Each row is followed by its class.
[-20   4   8  26 -15  -4 -28 -19 -13  19  -8  41 -11   8  -1   9  -2  28
 -22  17  32 -17   3  -7  21   5  11  -4  -3  12 -22  -9  11 -14 -18  -7
  18   1 -17 -17   3 -18   5]	Z
[-25  15  -6 -38  21 -16 -37 -23  40   2   2  -3  -6  -2 -25 -19   8  -4
  49   6   4   6  10  35  57  19  14  17   1  17  -2 -38 -10  41  30  22
  33 -18  -4 -17  -5 -26 -23]	Y
[-38   7  -2 -16 -15  13   0  36  23 -24  -4 -22 -29   4 -25  28 -14  21
 -25   5  26   7   7 -19   2  22  49   9 -12  17 -22 -17  -2 -44 -32  16
  25 -31 -41   7  -2  51 -17]	T
[ 27   8 -34   2 -12  13  27   6 -22 -30   6 -24 -19  13   7  23 -27  26
 -28  -5  22  32  36 -14 -31  -8  17  19  31 -37  26  22 -53 -44 -25 -16
   3  -1   5  25  -1  45 -15]	D
[-11   9   9  -5 -17  -6 -33   7  25  18   5  -3 -11 -10 -14 -16  -5 -16
  42  -3  22   6  -2  12  15  21  13   4  -9  44   3 -30   5   5   4 -10
  41 -23 -29 -20   3 -24 -34]	D
[ 25 -16 -35 -11  -6  -7  31  19  -8 -20  -2 -27  -7   5  11  20 -15  28
 -42  -5   9  12  35 -12 -24 -29  -1  18  22 -29  11  19 -41 -23   4  -8
 -22   3  11  44 -15  37 -17]	F
[-28   7   5 -41 -35 -15  -9  24  47  15   1   6  -8  28  27 -13  -1 -31
  41   8 -11   3 -21  13  25  37  11 -28 -25  28 -13 -57  23  39  41  18
  -3  -9 -24 -18  -4  -6  17]	P
[-25   5  13   8  45   3 -27 -53 -33  36   3  49   8 -12   5   3  21  27
 -21  25  18 -20  29   2  50 -22  -3  13  33 -15 -36  29 -14  26  -9  -6
 -16 -11  15 -28  -8 -47  -1]	M
[ 18   1  12   8  33 -32 -38 -38 -28  44  -5 -17  15 -37  21 -10  16  23
  -4   6  35 -30  14 -14  23 -42 -20  23  22   1  -4  10   5  16   6 -22
 -22  -1   4  -3 -14 -68 -19]	P
[  8   3  17   1 -25  17   9  31  -4  -9   4 -18  13 -20   2   3   2   0
  16 -15  -2  -3   4 -12  -8  20   7   0 -11  31  -8 -11   7 -21  -7 -20
  -4  -8   9  -1 -14   1 -18]	G
[ 32  -8  -6  -2 -34 -15  25  48  25  -5 -16   7  16  29   9  -5 -17 -25
  14  -3 -11   4 -42  23 -31  18  -7 -35 -33  14 -26 -27   5  26  51   1
  15   7 -27  22   4  14  23]	F
[-41 -11  52   3  75  -8 -45 -85 -22  36 -19  33  13   9  46  29  39  24
 -37  38  13 -29 -18 -27  40 -42  -7 -21   6 -46 -27   8  19  40   2  18
 -31   3  40 -36  17 -33  22]	P
[ -79   -4   33   17   50  -13  -78 -103  -18   64  -15   79  -41   -2
   -4    9   21   34  -27   37   40  -37   18  -17   67  -39    1    3
   30   -3   -5   19   17   21  -26   11    9  -16    2  -56   16  -45
   -3]	C
[-32 -33  46  17  -8  -4 -33   5   5  31   5 -28  -4  -6  35  15  32 -19
 -15   8  17 -11 -21 -42 -19 -25  -3 -14  -6  10  22 -13  31 -13 -21 -27
 -22   3   2 -15  11  16 -11]	N
[-12   4  13  -1  -3  34   3  -6   2 -19  -2  15  15 -20 -31  11   6  17
  21   4  -5   0  24  10  21  19  17  14  -4  26 -19   1 -16 -17 -25 -12
  28 -14  22  -5  -8  -2 -21]	F
[-38 -10  23 -17  62   6 -25 -48   8  18 -23  30  10  -9 -19  16  23  18
   3  15   2 -23   1  10  48  -8   1 -10   2   2 -45  -3  -1  51  27  26
   6 -19  34 -15  -1 -26  -3]	C
[ 41  12  -7 -35 -49 -40  15  77  39  -4 -13 -55  13  14  23  -6 -24 -23
  19 -15  -1   1 -42  -5 -35  32   6 -30 -39  29 -23 -50  20  11  61   6
  -2 -16 -55  23 -16   6  -2]	P
[  3   4  -8  -7  14  24  11   2   4 -29   5 -13  18 -38 -56  13  -3  22
  25 -12 -15  10  35  24  12  31  13   7  -8  25 -27   7 -45   3   2  -8
  35 -33  30   3 -26  -6 -56]	Z
[-21  -4  51 -23 -16  20  -4  26  14  -4 -10  -7  13  10  37  20  14 -12
  23   5 -19   2 -37 -27  -9  32  15 -41 -35   3 -31 -44  22  -3  17   2
 -17 -16   6 -25   3  29  15]	J
[ 18   1  12   2 -42   1   6  44   2  -8   6 -18   0  -7  13  -3 -12   5
   7 -12   9   2   1 -23 -19  19  11   6 -17  23  -8 -24   9 -41  -9 -23
   1  -4 -24   2 -10  12 -12]	J
[  7  -3   3  -1 -24  15  11  34  10 -18  -4 -15  11  -6  -8   5   0   2
  16  -7   0   3  -7   6  -8  26  11 -13 -23  24  -5 -24   7 -18   3  -6
  13   8   5  20  -9  19  11]	Z
[ 12  23  -5 -12 -11  -6  -9  36   0   9   9 -16   0 -27 -15 -13  -3   9
  13   6  26  -3  12   3   3   8  17  22  14  24 -28  -1  -2 -17  -8 -20
  18 -25 -53   0  -6 -22 -29]	F
[ 21  16 -11  -5  23  -2 -10  -9  -5 -24   2 -33  -7 -18 -30  10 -16  22
  -3   1  25  19  12   6  -6 -14  20  34   9 -13   0  10 -31 -24 -15  -7
  49 -14 -21  15   7   9 -31]	F
[ -5 -10  15  -7  17 -17 -23 -16 -11  28 -17  -4   5 -13  35  -5  25  14
  -9   7  20 -29  -8 -25  14 -27  -9   2  12  -5  -4 -14  29   5  11  -3
 -33   9  11  -2  -8 -20  17]	C
[-114  -22   58  -12    7   26  -37  -44   14   27    8   33  -30    2
   25   38   35    7  -17   32    2  -12   22  -44   57    4   31  -14
   -1   14  -15  -10   20   -6  -56   17  -22  -28   23  -57    5   17
   -9]	P
[ -6 -15 -15  -7 -12  14  23  24 -11 -25   1 -37 -13  -1  14  30   9  33
 -40   3  15   4  24 -29 -15 -10  16  12  10 -19  22   4 -10 -53 -28  -4
 -24  20  18  44 -14  60   8]	Z
[-16 -10  16 -15  -5   8   1  24  -1  -5  -8 -41  -6  -7  12  37   7  24
 -36  -1  19  -3   9 -42 -19  -1  16  -9  -4   4 -10   0  -3 -36 -10   2
 -25 -20   4  16 -10  36 -18]	D
[ 10  22 -13 -21  -8 -46 -40   3  45  15   3 -13  -1  -4 -33 -45 -20 -27
  58   4  12   2 -18  37  22  19  10  15 -12  43  -9 -52  11  46  48   6
  57 -16 -50 -18  -2 -53 -26]	N
[  3  -7   7 -42 -59  -7  17  66  30   3 -16 -16  28   9  50   9   8 -22
  23  -2 -36 -15 -27 -19 -24  38  -9 -52 -37  28 -30 -49  25  35  59   2
 -52 -21   0  -5 -25  13   8]	F
[-27  14  21 -17  -1   1 -33 -29  23  22   7  46  20  -9 -11 -29   8 -25
  71  -3 -25  -6   3  34  58  38  -2 -15 -17  49 -40 -40   1  74  45   4
  19 -31  18 -65 -16 -70 -32]	G
[ 34  21 -40  -5   2 -20   3 -24  -1   1 -13  42  18  17   0 -31 -21   7
  25   0   0 -11  11  37  30   1  -9  15  12  -6 -13 -19 -17  42  49  -2
   5  12   4  -2 -12 -43  16]	T
[-17  18  19 -38  27  30   4  -6  13 -29  -1 -18  15  -9 -25  14   2   3
  36  -2 -18  15  -2  13  21  31  25  -4 -14   8 -37 -18 -21  17  16  16
  22 -25  26 -15  -9   6 -18]	G
[-39 -21  24   7  -7  17 -16 -30   6  34   0  60  -1  12  27   4  26 -17
  21   7 -11  -8   5  -1  31   2  -9 -29   4  12  -5 -15   7  42   8 -15
 -13  -8  33 -40  -6 -17  -5]	C
[ 40 -19 -20  26 -14 -19  17  36 -45  19   7 -26 -13   7  64  11   5  22
 -79  -2  42  -1  22 -42 -49 -58 -18  -2  44 -54  38  34  -9 -49 -14 -41
 -68  35 -12  44  -3  29  12]	Z
[-54   3  17 -31 -27  31  17  32  16   2   1  28   3  25  29  17  24 -14
   8  20 -13  -6  -3 -17  26  35  27 -31  -6  14 -49 -30  19  12   0   8
 -35 -18  -6 -29 -16  27  22]	T
[-20  12  40   1  39  -2 -55 -43   5  18 -11  14  21 -35 -45 -10  16   2
  46  16  17 -28 -21  16  42  14   9  13 -18  42 -42 -20  30  25   2   6
  48 -20   4 -36   7 -62 -10]	N
[ -6 -14  34  10 -24 -12 -22  33  40  13   5 -32   3   1  -8 -15   9 -45
  40  -2   5   3 -53   6 -21  16   6 -17 -39  46   3 -42  39   9  15 -11
  37   1 -34  -5  19   5  -5]	N
[ 40   9 -39  -9  43 -42  -7 -22 -12  -6 -16 -26 -15  21   0   0 -31  27
 -38  12  48  15  -4  14  -3 -47   9  36  25 -61  16  11 -29  -1  23  13
  28  21 -27  48  14  11  20]	M
[ -9   3  -9  -6   9 -27 -37 -22   8  20  10  -6 -17 -10  -1 -11  -4   5
   4   8  26   0  14   7  26 -16   8  29  13   6  17 -11  -8   8   4  -5
  20  -8 -19  -2  -6 -22 -25]	M
[ 48  13  -3  21  -8  -7   1   4 -10 -12   1 -16  13   2 -18  -8 -22  -9
  19  -7  11  17 -12  14 -31   3   3   7   1  -9  -5   2 -22  -4   7 -32
  34  -3 -12  -2  10 -10 -15]	N
[-13  -3   1  13  -4  24  18   7  -5 -19   1  17 -24   9 -38  28 -26  23
 -28  -2  19  13  15  -1  -7  10  25   2  -3   5 -21  23 -31 -31 -27  -2
  32 -16  -6  10   2  29 -24]	G
[-32 -25  -6  -6   1 -10  -9 -14  10   7   9  -9 -20  21  26   8  12  -2
 -28  14   9   6   7 -20   2 -27   8   5  20 -23  32 -12   1  -2  -7   9
 -25  18  17   6   0  37  11]	N
[ 26  11 -19 -27 -43 -45  -6  65  37  -3 -14 -39  -6  10   1 -11 -27  -9
  10  -3  18  -1 -35   4 -23  21  13  -3 -32  29 -25 -47  22   3  45  12
  28 -16 -75  22   0   8  -1]	F
[  3  11  -2 -30  -2  -8  -2  36   5  10   9 -12  -1  -7  11 -11   3   7
   9   8  10  -3   6  -7  10   7   8   5  11   5 -25 -15   6  -1  18   1
 -19  -8 -28   2 -13 -10  -4]	J
[ 21  -7 -13 -13  -4 -25  10  34  16  -6 -14 -27  -5  19   9   6 -15   4
 -24  -4  15   1 -19  -7 -21 -14   5 -11 -14  -9  -6 -22   1   2  33  11
  -9   5 -26  32  -5  29  14]	T
[ 45  -2   7  10   6 -11  11   1  -7  -8  -8   2  12  23  20  -4 -16  -5
   6  -6  -1  15 -23   7 -25  -9 -11 -12  -8 -34  -4  -6 -15   8  35 -14
   5  19   2  11  12   8  16]	J
[ -6  29   0 -48 -46  -9   4  76  45  -6 -15 -30  -9   4 -11  -3 -17 -20
  45  -7   8  -2 -28  10   1  62  28 -15 -27  58 -48 -59  35  -1  37  18
  32 -40 -62   2  -9  10  -5]	C
[-21   4  38  -3   7  -7 -23 -21   0  14 -10   7   2  17  31  21   8   4
 -10  20  10  -5 -24 -25  13   4  15 -22 -14 -10 -33 -17  17   8  -4   3
  -5 -16 -10 -30   8  -9   8]	P
[ -2  10  -4   0  45 -17 -31 -64 -20  21 -17  41  -8  31  20   6  -7  25
 -28  24  35  -5  -3   1  23 -32  -1  -4  25 -53 -10   5 -17  29  22  16
   1   8   9 -14  18 -21  25]	D
[ 16   3 -19 -15 -21 -13  14  29 -18  24   7   2  -6   9  52  -7  10   5
 -23  -1  12  -5  19 -25  -9 -14 -10  -8  35 -15  -5   0   2   2  12 -15
 -59   3 -16   0 -22  -2   9]	C
[ 30 -17   3  11  33 -13   6  -5  -2   2 -12 -18  11   7   6  -1   1   8
 -16   2  22  -6 -15   6  -8 -38 -11   6  -5 -20  13  12  -1   3  11  -7
   0  39   5  47  14  -5  34]	P
[-12   3   2   2 -33   4   2  24  14  -9  -1   2  -3  12 -20  14 -19   0
  -2   2   5   6  -1  -5 -13  35  25  -9 -14  22 -30 -14  -7 -11  -5  -7
  21 -26 -19 -13  -5  16 -20]	N
[-40 -10  -2 -23  -5 -13 -13   8   5   3 -11 -17 -21   9  23  37   6  36
 -56  16  20  -9  12 -41   9  -3  22 -13   1  -9 -19 -19   4 -18  -3  24
 -29 -15  -7   5 -17  35  -2]	Z
[-19  -6   3  -1 -12  65  27  -3  -8 -29   9  17  26 -29 -19  21  19  16
  32 -10 -34   7  55  11  20  37   8  -4   3  26  -4   7 -45 -12 -26 -24
  -5 -12  74 -11 -31  10 -32]	Z
[  6   9   7  -5  13   1   4   8  -1  16   5   1  12  -3  -2  -5   6   0
  10  10   9  -3   2   9  14   0   2  -2   7   8 -31  11  -5  13   4 -13
  -2  -5 -17  -1  -3 -30  -2]	P
[  5  13 -32 -54 -33   3  43  61  14 -19  14 -35   3  10  24  -1  -7  -3
   5   1 -16  16  15   0  -7  29  19  -2  11   5 -13 -22 -14  -8  24  12
 -36  -7 -10  24 -37  39  13]	M
[ 11 -16 -31 -17   6  27  47   8  -4 -41  -2 -23   0  23  -8  18   3  25
 -17  -5  -1  26  31   6  -1  -9  12  20  22 -39  30  15 -39 -34 -14   5
 -20  34  45  61  -7  67  26]	Y
[ 21   9  -4  -2  21  -3   0   5  -9  21   2   9  13 -16  -9 -23   9  -5
  22  -1  10  -7   0  19  10  -5  -9   3  19   9 -25   9   0  24  18 -15
   2  -5 -12  -3  -6 -41  -7]	C
[ 40  13 -37 -11 -41 -18  32  52   8 -28  -5 -41 -25  34  21   4 -33  -4
 -12  -9  22  28 -20 -10 -50   7  18   2   3 -18  12 -16  -4 -34  10  -5
  16   9 -52  35   5  51  15]	C
[ 36  32 -22 -16   8 -44 -25 -14   3   3  -9  -4   0  13  -3 -20 -34   4
  13   4  27   9 -17  25  10   3  11  14   0 -14 -17 -25 -10  23  43  11
  39  -8 -39  -1   1 -28   7]	M
[ -8 -12  53  -9   7 -13 -22 -15  -2  39 -30  35  39  28  82  13  33 -24
   8  21 -20 -27 -59 -19   6  -3 -24 -67 -29 -20 -32 -33  39  65  63  -1
 -50   3  28 -36   0 -15  57]	M
[ 51  26 -11  38 -30 -26 -22  31 -16  32  12  12  -4 -18  -6 -29 -25  -2
   7  -5  45  -4   2   5 -24   4  -5   8  12  28 -10  10  -1  -8   0 -46
  29 -18 -70 -14   8 -60 -38]	D
[  3  -3   7  20   6  -7  -1   3 -26  29   5  26  -9  16  18  -4   1   6
 -35   7  32  -6  -4 -12  -3 -26  -3  -6  20 -16 -20  23   3  -6  -5 -17
 -16  12 -27  -3   6  -7  15]	G
[-67 -38  33   7  -1  26  -2   0   7   6   0   9 -34  36  41  35  34  -3
 -49  14  26   1  -2 -37   4 -31  19 -11   8 -23  22  -2  11 -44 -45  -3
 -32  23  11   7  12  74  23]	T
[ 21 -15   5  -7  -5 -23  -9  35  33   2  -3 -45  -1   9   5 -18  10 -28
  27 -11  13  14 -36  15 -17  -6  -6 -10 -23   6  34 -25  19  12  33  -5
  12  20 -23  35  14  16  11]	Y
[-16   4  30 -12  42  25 -18 -38  -3  -5 -11  13  28 -20 -10  15  20   6
  31  12 -11  -6   0  12  28   3   4  -2  -4  -4 -32  -1 -16  28   6  -2
  19 -21  36 -26   5 -17 -13]	F
[ 48   9 -47   0  14  -9  27  27 -19 -26  17 -51 -20  -9 -35 -13 -18  30
 -25 -12  46  32  43  11 -17 -25  18  56  47 -34  23  43 -51 -59 -29 -22
   8  17 -30  61  -4  25 -18]	Y
[-21  24   4 -37  11  -2 -10   7  13  17   3   3  10  -9  -5  -9  10   5
  25  17  -1  -9  10  10  43  25  15  -3   2  23 -49 -13   1  30  15   9
  -4 -27 -22 -22 -15 -40  -6]	P
[-25   7   7 -15  -2  -9 -16  12  22  -5  -4 -13 -12   7 -30  14 -14  11
 -12  11  20  -1 -11  -7   1  21  31  -2 -14  21 -36 -20   5 -10   1  18
  33 -25 -32  -7  -1  16 -11]	N
[ 10  -7  13 -10  -9   8  20  28  -7  12   4  -3  29  -1  35   1  18 -15
   5   3 -16  -3  -1  -3  -5   3  -7 -21   0   0 -21  -3  -4  21  24 -20
 -40  -1  12   2 -21  -2  11]	M
[ 20  16  -8 -24 -37   2  23  53  10 -31   5 -44  -8  20  20  10 -23  -8
   2 -16   3  30 -11 -13 -33  24  23 -13 -16  -3  -2 -27  -9 -21  16  -2
   4  -8 -27  11  -7  44   0]	G
[-40   3  32 -14   6   9 -24   0  -5  30   0  19  18 -10  28   3  41   4
   4  21  -1 -24  -7 -16  31  16   3 -33  -4  16 -49 -18  29  24  10   3
 -32 -14   1 -39 -14 -25  13]	Z
[-10   4   8  32  -7 -23 -35 -10   1  21   9  14 -42   4 -20 -12 -21   4
 -13  -1  53   3  -4   2   0 -16  13  17   3  18  11   9   2 -24 -19 -16
  53   0 -53  -9  17 -12 -26]	G
[ -1  10   0  -1  55   2 -17 -67 -21   4  -9  44  10  11  -2   7  -3  20
  -4  20   9   1   9  28  35 -19   0   6  19 -44 -15  14 -34  43  19  11
  20   2  35 -14   6 -25  13]	M
[-30 -29   5 -12  -4  -6  -1 -12   9  24  -8  26 -13  48  58   7  17 -11
 -19  11  -3   0 -10 -11  14 -27 -14 -33   4 -27  21 -19  11  39  33  13
 -49  31  30   3   3  23  44]	G
[ -4  -1  18 -32 -15  27  28  38  26 -35 -10 -30   8  28  14  23  -1 -20
  22  -2 -18  25 -35  -1 -25  35  20 -37 -34  -1 -13 -36  -1  -6  22  16
   3  -1  12  14   6  59  30]	D
[-19   2 -18 -18  23  14  19 -17  -7   9   5  41  -4  27   7   8  -1  19
 -15  23   6   5  34  14  38  -7   8   0  29 -26 -23  17 -31  24  -3   7
 -17   6  14   1  -8  -6  23]	P
[ 28   2 -33 -30  -2 -37  11  33  -2  11  -1 -49   8  13  36 -19   0   0
 -22   6  13   0   0 -12 -18 -25  -5   7  32 -27   4 -15  -4   7  34   4
 -49  17 -21  26 -16  10  21]	N
[ -7  19  19 -51  26   1 -11  -2  33 -21 -12 -43  28  -5 -18  -4   9 -14
  57   8 -23   4 -32  17  13  33  18 -11 -25  12 -33 -48   5  40  46  28
  19 -16  16 -13  -5  -1  11]	N
[-62 -31  35  -4  -5  39  -2 -15   7  16   1  30  -9  17  34  27  33  -9
   0  12 -12   1  13 -16  18   1  -1 -32   1   1  14  -8  -2   7 -13  -3
 -37   3  56 -17   2  33  11]	D
[ 51  15 -13  14   9  22  21   0 -18 -28  12   2   5 -34 -61 -18 -29  27
  31 -21   8  19  45  34  -4   8   6  44  19   9   7  30 -58 -44 -17 -35
  44  -1  12  23 -10 -17 -48]	J
[ 20   8 -29 -22 -60 -13  10  55  44 -14  12 -26  -6   2  -2 -26 -21 -31
  53 -15  -8  22  -2  24 -15  33  10   8 -15  42  19 -41  -5   1  23 -13
  35 -10 -40   7  -9  10 -31]	F
[-13  13   7   2   2  28   6  12   4   5   2  30   0   8 -27  -6   0  -5
  22  11  18   5  -6  27  15  27  19  -8   1  22 -40   3  -4   1  -4   1
  33 -11 -24  -4  13 -11   8]	D
[-72  -5  64 -26  61  28 -50 -57   0  15  -5   3  18 -13  14  30  47  14
   2  27 -11 -17  -7 -29  42  -4  13 -24  -6 -14 -30 -20  17  32  -7  22
 -22 -25  55 -57   6  -1  14]	N
[  8 -31 -12  12   0  -4  13  -2   1  11   3   6 -19  22  28   1   7 -10
 -14  -6  10  13   6   0 -15 -37 -16  -7  17 -21  44   8  -8   8   8 -16
 -12  30  15  27   4  27  11]	C
[ 22  -9 -19  24  12  32  35 -19 -22 -17  -1  30  -1  -1 -24   4  -4  25
  -3  -7   6   8  37  22   1 -14  -5  21  28 -13  12  34 -41 -15 -21 -24
  15  20  42  28  -5   7  -1]	C
[ -9  12   2   4   7  16  -8 -37 -18  -2  -4  41  13   8   8  13  -2  15
   6   6  -5   5  17   9  25  17   5 -16   6 -18 -30  -7 -27  19   7  -9
   7 -18  29 -36  -8 -15  -7]	Z
